Here is a tiny trained network, its code and every weight. The questions are about switching its units off for an input and a class, where a switched-off unit gives its printed mean instead of its output.

import numpy as np


def w(rows, s, z=0):
    codes = np.array(rows[::2]) - 128.0
    scale = np.full(codes.shape[1], s)
    scale[-1] = z or s
    return codes * scale


def f(y):
    return y / 2 * (1 + np.tanh(0.7978845608 * (y + 0.044715 * y**3)))


def log_softmax(a):
    a = a - a.max(-1, keepdims=True)
    return a - np.log(np.exp(a).sum(-1, keepdims=True))


def net(x, mask):
    res = np.array(x, float).reshape(1, 5) / 4 @ E
    y = f(res @ A[0][:, :-1].T + A[0][:, -1])
    res = res + np.where(mask, y, B[0][:, -1]) @ B[0][:, :-1]
    return log_softmax(res[-1] @ U[:, :-1].T + U[:, -1])


A, B = {}, {}
E = w([
[132,124,158,179,87,133,138],'x0',
[122,91,44,153,143,137,95],'x1',
[125,127,186,249,92,208,56],'x2',
[57,171,165,150,177,164,80],'x3',
[64,142,79,181,101,94,140],'x4',
],0.012)
A[0] = w([
[176,160,191,136,158,177,126,202],'neuron 0',
[55,124,102,61,241,104,127,162],'neuron 1',
[111,11,54,150,69,154,186,255],'neuron 2',
[116,186,253,155,166,112,91,246],'neuron 3',
[201,106,175,79,133,110,116,192],'neuron 4',
[144,162,238,114,135,164,134,229],'neuron 5',
[90,70,66,127,174,57,143,219],'neuron 6',
[137,124,238,139,124,146,129,204],'neuron 7',
[80,220,173,177,96,153,102,145],'neuron 8',
[143,143,67,54,40,42,154,196],'neuron 9',
[114,84,79,176,115,133,106,21],'neuron 10',
[135,166,201,114,54,114,177,162],'neuron 11',
[169,105,183,123,109,146,118,88],'neuron 12',
[103,38,137,117,171,133,110,169],'neuron 13',
[121,131,77,92,148,106,146,22],'neuron 14',
[115,189,137,180,125,124,201,157],'neuron 15',
[158,64,97,132,107,144,55,198],'neuron 16',
[112,163,171,167,147,121,125,23],'neuron 17',
[140,73,79,177,109,127,91,167],'neuron 18',
[167,121,140,102,123,151,204,191],'neuron 19',
[150,72,57,192,135,124,142,223],'neuron 20',
],0.013,0.0058)
B[0] = w([
[133,61,62,130,153,113,100,195],'neuron 0',
[122,193,37,78,177,178,235,222],'neuron 1',
[212,187,208,174,43,87,184,227],'neuron 2',
[70,51,73,161,201,134,75,224],'neuron 3',
[200,59,68,73,166,137,103,199],'neuron 4',
[110,34,63,134,181,79,86,213],'neuron 5',
[181,235,148,113,130,131,172,222],'neuron 6',
[89,2,125,129,174,132,74,202],'neuron 7',
[81,79,170,232,219,133,81,201],'neuron 8',
[164,91,206,170,129,39,186,250],'neuron 9',
[166,214,166,181,101,120,65,159],'neuron 10',
[102,27,129,115,181,106,186,188],'neuron 11',
[149,70,98,77,189,153,132,161],'neuron 12',
[159,231,108,109,92,179,87,156],'neuron 13',
[221,139,86,85,192,120,170,170],'neuron 14',
[46,123,194,139,99,116,139,156],'neuron 15',
[174,187,94,122,86,170,74,189],'neuron 16',
[93,71,143,187,190,97,82,146],'neuron 17',
[156,189,109,179,35,207,95,187],'neuron 18',
[198,64,88,76,165,33,156,186],'neuron 19',
[201,246,159,195,57,157,86,203],'neuron 20',
],0.0099,0.017)
U = w([
[63,125,190,189,160,173,70,254],'0',
[181,207,84,45,122,126,214,133],'1',
[155,156,199,92,44,32,187,11],'2',
[206,77,128,61,133,130,82,39],'3',
[91,179,54,60,132,246,149,105],'4',
[193,175,116,194,25,166,97,186],'5',
[62,68,167,133,98,99,184,3],'6',
],0.011,0.0059)

Each question gives the input, the list of numbers given to net, and the class t.
The units are the neurons (one row each of A and B). Each row of codes is followed by its name. A weight is (code - 128) times the scale printed after its matrix; where a second scale follows, it is the last column's (A, B and U).
mask holds one flag per neuron, in row order. A switched-off neuron (its flag False) gives its mean, the last column of its row in B, instead of its output. The means were averaged over made-up inputs and are rounded, as every weight is.
A unit's drop is (log p(t) with every unit on - log p(t) with that unit switched off) / (log p(t) with every unit on - log p(t) with every unit switched off).
The circuit of an input: a set's keep is (log p(t) with only the set's units on - log p(t) with every unit switched off) / (log p(t) with every unit on - log p(t) with every unit switched off). Starting from the 12 units with the biggest drops (on a tie, the unit counted first), units are removed one at a time, each time the one whose removal leaves the highest keep (on an exact tie, the one counted first), for as long as the keep stays at least 0.8.
circuit, biggest first: the units of the circuit, biggest drop first
k most important neurons: the k neurons with the biggest drops, biggest first
drop of u: that unit's drop, to one decimal
input [8,8,-6,0,8], class 5: 2 most important neurons -> (neuron 20; neuron 18)
input [-3,5,-2,-5,6], class 5: circuit, biggest first -> (neuron 20)
input [1,3,-5,8,1], class 1: 2 most important neurons -> (neuron 7; neuron 6)
input [8,4,-5,-5,-8], class 2: circuit, biggest first -> (neuron 9; neuron 2)
input [7,-4,2,3,-6], class 0: 2 most important neurons -> (neuron 8; neuron 3)
input [-8,4,6,1,-4], class 5: 2 most important neurons -> (neuron 1; neuron 16)
input [7,8,-6,-7,3], class 2: 2 most important neurons -> (neuron 9; neuron 2)
input [4,-7,1,0,4], class 0: 2 most important neurons -> (neuron 8; neuron 9)
input [4,7,-4,4,4], class 5: 3 most important neurons -> (neuron 20; neuron 19; neuron 18)
input [5,2,-5,-6,-6], class 2: 2 most important neurons -> (neuron 9; neuron 1)
input [3,8,-5,8,-8], class 4: 3 most important neurons -> (neuron 9; neuron 2; neuron 19)
input [8,-8,-7,8,3], class 6: 2 most important neurons -> (neuron 11; neuron 20)
input [-1,-1,-5,8,-6], class 4: drop of neuron 1 -> 0.4
input [-2,-8,-6,-5,-4], class 3: circuit, biggest first -> (neuron 4)
input [2,-2,-5,-7,-2], class 2: drop of neuron 9 -> 0.3
input [-8,2,-3,8,4], class 1: drop of neuron 20 -> -0.1
input [6,6,-5,2,-4], class 1: drop of neuron 4 -> 0.0
